Here is a tiny trained network, its code and every weight. The questions are about switching its units off for an input and a target symbol, where a switched-off unit gives its printed mean instead of its output.

import numpy as np


def w(rows, s, z=0):
    codes = np.array(rows[::2]) - 128.0
    scale = np.full(codes.shape[1], s)
    scale[-1] = z or s
    return codes * scale


def f(y):
    return np.maximum(y, 0)


def softmax(a):
    e = np.exp(a - a.max(-1, keepdims=True))
    return e / e.sum(-1, keepdims=True)


def log_softmax(a):
    a = a - a.max(-1, keepdims=True)
    return a - np.log(np.exp(a).sum(-1, keepdims=True))


def net(x, mask):
    ids = ['βγδεζθξπσ'.index(c) for c in x.split()]
    T = len(ids)
    res = E[ids] + P[:T]
    r = res
    for j in range(2):
        rows = slice(3 * j, 3 * j + 3)
        q, k, v = (r @ M[0][rows].T for M in (Q, K, V))
        z = softmax(np.where(np.tri(T) > 0, q @ k.T / 3**0.5, -1e9)) @ v
        o = O[0][rows]
        res = res + np.where(mask[j], z, o[:, -1]) @ o[:, :-1]
    y = f(res @ A[0][:, :-1].T + A[0][:, -1])
    res = res + np.where(mask[2:14], y, B[0][:, -1]) @ B[0][:, :-1]
    return log_softmax(res[-1] @ U[:, :-1].T + U[:, -1])


Q, K, V, O, A, B = {}, {}, {}, {}, {}, {}
E = w([
[94,110,64,94],'β',
[172,183,108,59],'γ',
[140,40,140,106],'δ',
[88,250,188,86],'ε',
[90,71,74,120],'ζ',
[228,128,224,130],'θ',
[164,154,65,226],'ξ',
[100,102,91,169],'π',
[198,239,40,138],'σ',
],0.019)
P = w([
[20,129,114,159],'0',
[199,12,53,72],'1',
[14,137,128,169],'2',
[216,46,83,68],'3',
[17,146,148,169],'4',
[227,69,105,76],'5',
[31,148,136,182],'6',
[238,87,143,72],'7',
[19,150,148,175],'8',
[251,88,146,78],'9',
[9,155,158,164],'10',
[255,80,155,83],'11',
[11,146,142,178],'12',
],0.0071)
Q[0] = w([
[211,199,133,178],'h0',
[202,123,167,122],'h0',
[181,101,83,113],'h0',
[166,101,132,74],'h1',
[149,54,2,19],'h1',
[38,137,143,217],'h1',
],0.009)
K[0] = w([
[99,182,127,139],'h0',
[255,135,169,83],'h0',
[182,93,232,214],'h0',
[153,164,189,145],'h1',
[155,139,180,203],'h1',
[120,7,51,76],'h1',
],0.009)
V[0] = w([
[23,110,188,99],'h0',
[190,85,130,77],'h0',
[48,164,50,130],'h0',
[84,196,202,107],'h1',
[71,160,117,2],'h1',
[138,154,41,146],'h1',
],0.0072)
O[0] = w([
[57,70,180,82,49],'h0',
[180,130,82,42,147],'h0',
[66,124,37,158,234],'h0',
[153,183,208,49,24],'h1',
[3,134,166,51,154],'h1',
[126,57,67,112,255],'h1',
],0.0051,0.0026)
A[0] = w([
[142,79,183,61,45],'n0',
[65,196,138,74,176],'n1',
[160,56,100,5,101],'n2',
[182,82,185,183,136],'n3',
[51,89,82,159,184],'n4',
[143,241,152,136,139],'n5',
[74,41,140,114,81],'n6',
[138,74,71,56,254],'n7',
[168,91,155,81,54],'n8',
[195,114,107,132,185],'n9',
[216,138,133,78,139],'n10',
[166,193,77,48,201],'n11',
],0.012,0.0054)
B[0] = w([
[193,156,73,134,153],'n0',
[253,164,81,159,177],'n1',
[73,47,171,223,198],'n2',
[124,60,121,33,160],'n3',
[60,170,183,105,254],'n4',
[161,38,138,193,176],'n5',
[63,61,69,115,182],'n6',
[255,214,145,113,245],'n7',
[95,175,32,154,154],'n8',
[27,207,216,183,194],'n9',
[86,205,119,113,197],'n10',
[77,26,128,67,217],'n11',
],0.0078,0.013)
U = w([
[103,116,150,78,83],'β',
[166,107,124,91,246],'γ',
[121,200,91,75,44],'δ',
[131,155,252,116,204],'ε',
[113,51,172,107,144],'ζ',
[153,171,179,174,203],'θ',
[137,91,76,171,61],'ξ',
[114,157,157,175,47],'π',
[78,99,181,156,1],'σ',
],0.015,0.0051)

Each question gives the input, a string of symbols that net reads in full, and the target symbol t.
The units are the heads (3 rows each of Q, K, V and O) and the neurons (one row each of A and B). Each row of codes is followed by its name. A weight is (code - 128) times the scale printed after its matrix; where a second scale follows, it is the last column's (O, A, B and U).
mask holds one flag per unit, heads first, then neurons. A switched-off unit (its flag False) gives its mean, the last column of its rows in O or B, instead of its output. The means were averaged over made-up inputs and are rounded, as every weight is.
A unit's drop is (log p(t) with every unit on - log p(t) with that unit switched off) / (log p(t) with every unit on - log p(t) with every unit switched off).
The circuit of an input: a set's keep is (log p(t) with only the set's units on - log p(t) with every unit switched off) / (log p(t) with every unit on - log p(t) with every unit switched off). Starting from the 12 units with the biggest drops (on a tie, the unit counted first), units are removed one at a time, each time the one whose removal leaves the highest keep (on an exact tie, the one counted first), for as long as the keep stays at least 0.8.
circuit, biggest first: the units of the circuit, biggest drop first
unit that matters most: the unit with the biggest drop
k most important neurons: the k neurons with the biggest drops, biggest first
which heads matter: for each layer, one digit per head in row order, 1 if its drop is at least 0.15 and else 0, layers parted by /
input ξ θ ξ σ, target θ: circuit, biggest first : n9
input β π ε β θ π γ σ ξ β θ β, target ε: circuit, biggest first : h1; n6
input β γ ζ δ β β, target ζ: which heads matter : 11
input β π π β γ, target γ: which heads matter : 00
input σ θ π γ, target ε: 2 most important neurons : n2; n9
input β σ γ β, target ζ: which heads matter : 01
input π ξ σ β ξ π, target θ: circuit, biggest first : n11; n9; h1
input β β ε ζ σ, target ξ: which heads matter : 00
input ζ π β δ, target ξ: which heads matter : 10
input ξ β ξ γ β β π β ζ β, target θ: which heads matter : 01
input γ π γ θ β, target δ: 3 most important neurons : n2; n5; n11
input ζ β δ π π π σ θ δ γ, target ε: 2 most important neurons : n9; n10
input β σ π γ ε σ δ β, target γ: circuit, biggest first : h1; n1; n9; n4
input β π π γ β π θ β β β σ δ, target ε: circuit, biggest first : h1
input θ β σ σ δ θ β π, target ε: which heads matter : 10
input σ γ β δ ε δ β β, target γ: 3 most important neurons : n2; n11; n1
input δ ξ π π ξ β σ ζ β δ ε ε, target γ: circuit, biggest first : n1; n9; n4
input ξ θ σ ε ε σ, target γ: 4 most important neurons : n11; n5; n4; n1
input ξ π β, target δ: which heads matter : 10
input θ γ β δ π σ σ γ θ ε, target γ: which heads matter : 00
input ζ γ δ σ β ξ ξ β, target θ: 2 most important neurons : n7; n9
input γ β δ ε β θ σ δ δ δ, target ε: 2 most important neurons : n2; n9
input σ β ξ γ σ π δ π, target θ: circuit, biggest first : n11
input π β δ β β σ ξ ζ, target θ: circuit, biggest first : n7; h1; n9
input π π ξ σ β γ π δ, target θ: 3 most important neurons : n9; n7; n2
input γ π ζ β σ, target ξ: circuit, biggest first : n5; n4
input β σ β γ δ δ ξ γ σ σ β δ, target θ: circuit, biggest first : n7; n11
input ζ β σ θ ε β θ β, target ε: unit that matters most : n2
